Below is a small trained network, with its code and all its weights. Each question gives an input and a class and asks what happens when units are switched off, that is, made to give their printed mean instead of their output.

import numpy as np


def w(rows, s, z=0):
    codes = np.array(rows[::2]) - 128.0
    scale = np.full(codes.shape[1], s)
    scale[-1] = z or s
    return codes * scale


def f(y):
    return y / 2 * (1 + np.tanh(0.7978845608 * (y + 0.044715 * y**3)))


def log_softmax(a):
    a = a - a.max(-1, keepdims=True)
    return a - np.log(np.exp(a).sum(-1, keepdims=True))


def net(x, mask):
    res = np.array(x, float).reshape(1, 7) / 4 @ E
    y = f(res @ A[0][:, :-1].T + A[0][:, -1])
    res = res + np.where(mask, y, B[0][:, -1]) @ B[0][:, :-1]
    return log_softmax(res[-1] @ U[:, :-1].T + U[:, -1])


A, B = {}, {}
E = w([
[50,34,222,166],'x0',
[203,68,104,186],'x1',
[94,35,7,45],'x2',
[129,127,125,129],'x3',
[129,127,127,128],'x4',
[230,82,163,2],'x5',
[126,127,127,128],'x6',
],0.0077)
A[0] = w([
[198,171,88,143,76],'neuron 1',
[117,134,118,165,139],'neuron 2',
[139,186,107,118,72],'neuron 3',
[171,118,142,95,80],'neuron 4',
[101,105,64,115,103],'neuron 5',
[140,147,160,148,69],'neuron 6',
[180,84,132,162,136],'neuron 7',
[149,184,59,151,97],'neuron 8',
[80,45,183,110,254],'neuron 9',
[140,191,151,116,116],'neuron 10',
[107,142,84,167,103],'neuron 11',
[158,169,115,131,70],'neuron 12',
[133,167,167,136,106],'neuron 13',
[204,130,146,94,139],'neuron 14',
[88,106,166,112,71],'neuron 15',
[105,97,169,140,73],'neuron 16',
[102,182,172,104,150],'neuron 17',
[149,177,110,89,104],'neuron 18',
[166,180,73,112,99],'neuron 19',
[90,95,83,117,113],'neuron 20',
[200,68,108,205,98],'neuron 21',
[97,78,181,127,61],'neuron 22',
[68,166,143,72,195],'neuron 23',
[134,163,76,111,97],'neuron 24',
[79,163,165,57,84],'neuron 25',
[141,154,157,153,90],'neuron 26',
[44,162,108,135,99],'neuron 27',
[151,162,113,109,119],'neuron 28',
[148,145,156,160,70],'neuron 29',
[161,109,175,79,80],'neuron 30',
[143,123,174,35,90],'neuron 31',
[150,113,85,166,216],'neuron 32',
[136,137,112,58,211],'neuron 33',
[134,136,157,7,156],'neuron 34',
[87,97,87,98,98],'neuron 35',
[149,129,149,64,208],'neuron 36',
],0.015,0.0092)
B[0] = w([
[143,54,125,139,167],'neuron 1',
[118,196,204,61,156],'neuron 2',
[105,65,146,121,145],'neuron 3',
[62,104,184,115,148],'neuron 4',
[200,152,179,63,169],'neuron 5',
[170,73,119,26,143],'neuron 6',
[67,212,2,83,174],'neuron 7',
[86,84,147,171,177],'neuron 8',
[173,106,115,251,249],'neuron 9',
[164,109,107,112,162],'neuron 10',
[55,97,204,135,156],'neuron 11',
[133,60,133,79,138],'neuron 12',
[179,126,143,96,161],'neuron 13',
[92,166,154,155,187],'neuron 14',
[111,50,66,103,141],'neuron 15',
[138,4,108,94,148],'neuron 16',
[175,149,80,89,175],'neuron 17',
[123,40,136,167,157],'neuron 18',
[126,45,100,175,175],'neuron 19',
[206,158,201,33,165],'neuron 20',
[94,154,16,16,189],'neuron 21',
[110,48,106,145,157],'neuron 22',
[164,177,3,152,186],'neuron 23',
[137,61,143,156,157],'neuron 24',
[71,126,11,55,153],'neuron 25',
[200,116,186,36,153],'neuron 26',
[85,156,170,123,170],'neuron 27',
[101,82,138,173,148],'neuron 28',
[186,80,137,6,148],'neuron 29',
[71,148,191,88,160],'neuron 30',
[89,140,170,109,175],'neuron 31',
[114,219,135,169,200],'neuron 32',
[142,142,148,182,205],'neuron 33',
[105,144,135,145,208],'neuron 34',
[207,142,207,25,164],'neuron 35',
[122,184,127,158,199],'neuron 36',
],0.0068,0.013)
U = w([
[233,111,189,24,84],'0',
[101,10,128,141,49],'1',
[74,167,29,57,90],'2',
[157,173,140,154,254],'3',
[157,170,148,161,226],'4',
[21,157,229,106,55],'5',
],0.011,0.0073)

Each question gives the input, the list of numbers given to net, and the class t.
The units are the neurons (one row each of A and B). Each row of codes is followed by its name. A weight is (code - 128) times the scale printed after its matrix; where a second scale follows, it is the last column's (A, B and U).
mask holds one flag per neuron, in row order. A switched-off neuron (its flag False) gives its mean, the last column of its row in B, instead of its output. The means were averaged over made-up inputs and are rounded, as every weight is.
A unit's drop is (log p(t) with every unit on - log p(t) with that unit switched off) / (log p(t) with every unit on - log p(t) with every unit switched off).
The circuit of an input: a set's keep is (log p(t) with only the set's units on - log p(t) with every unit switched off) / (log p(t) with every unit on - log p(t) with every unit switched off). Starting from the 12 units with the biggest drops (on a tie, the unit counted first), units are removed one at a time, each time the one whose removal leaves the highest keep (on an exact tie, the one counted first), for as long as the keep stays at least 0.8.
units of the circuit, in order: the units of the circuit, biggest drop first
unit that matters most: the unit with the biggest drop
top k neurons: the k neurons with the biggest drops, biggest first
input [0,-1,8,1,3,3,-1], class 0: units of the circuit, in order : [neuron 35]
input [-1,-1,6,-1,6,-8,-7], class 5: top 2 neurons : [neuron 11; neuron 27]
input [5,2,7,-5,7,-3,-6], class 0: units of the circuit, in order : [neuron 20; neuron 35]
input [-8,7,-7,0,1,7,6], class 1: units of the circuit, in order : [neuron 1; neuron 19; neuron 18; neuron 28]
input [-4,7,-7,2,-6,8,7], class 5: top 3 neurons : [neuron 14; neuron 4; neuron 30]
input [0,4,-3,2,3,-4,-6], class 2: units of the circuit, in order : [neuron 9; neuron 21]
input [4,-6,-6,8,8,7,-1], class 3: units of the circuit, in order : [neuron 9; neuron 23]
input [2,-8,1,5,-4,-7,6], class 2: top 2 neurons : [neuron 23; neuron 25]
input [3,-4,6,-1,-8,5,-7], class 4: units of the circuit, in order : [neuron 9; neuron 36]
input [1,-4,3,3,-6,7,-3], class 5: units of the circuit, in order : [neuron 31; neuron 34]
input [-1,-3,6,8,-6,8,4], class 3: units of the circuit, in order : [neuron 33; neuron 36]
input [4,-6,1,5,4,7,-7], class 5: top 2 neurons : [neuron 31; neuron 30]
input [-4,-8,-7,4,-7,-7,6], class 2: top 4 neurons : [neuron 23; neuron 25; neuron 17; neuron 9]
input [-1,5,8,5,-2,3,6], class 0: top 3 neurons : [neuron 35; neuron 20; neuron 5]
input [0,-6,5,-2,1,-7,-4], class 5: unit that matters most : neuron 27
input [6,2,-1,-5,3,-2,3], class 1: units of the circuit, in order : [neuron 16; neuron 22]
input [7,0,-1,-6,-1,7,6], class 1: top 2 neurons : [neuron 9; neuron 22]
input [-7,2,6,-3,-7,-3,-4], class 1: top 2 neurons : [neuron 19; neuron 8]
input [7,-8,-6,-6,3,8,1], class 2: top 3 neurons : [neuron 25; neuron 23; neuron 17]
input [2,-8,-7,5,4,1,0], class 2: unit that matters most : neuron 25
input [6,8,0,-4,0,1,6], class 2: top 2 neurons : [neuron 21; neuron 7]
input [6,1,3,2,7,-8,0], class 5: top 2 neurons : [neuron 27; neuron 11]
input [-1,6,2,3,-1,-5,-8], class 2: top 2 neurons : [neuron 21; neuron 9]
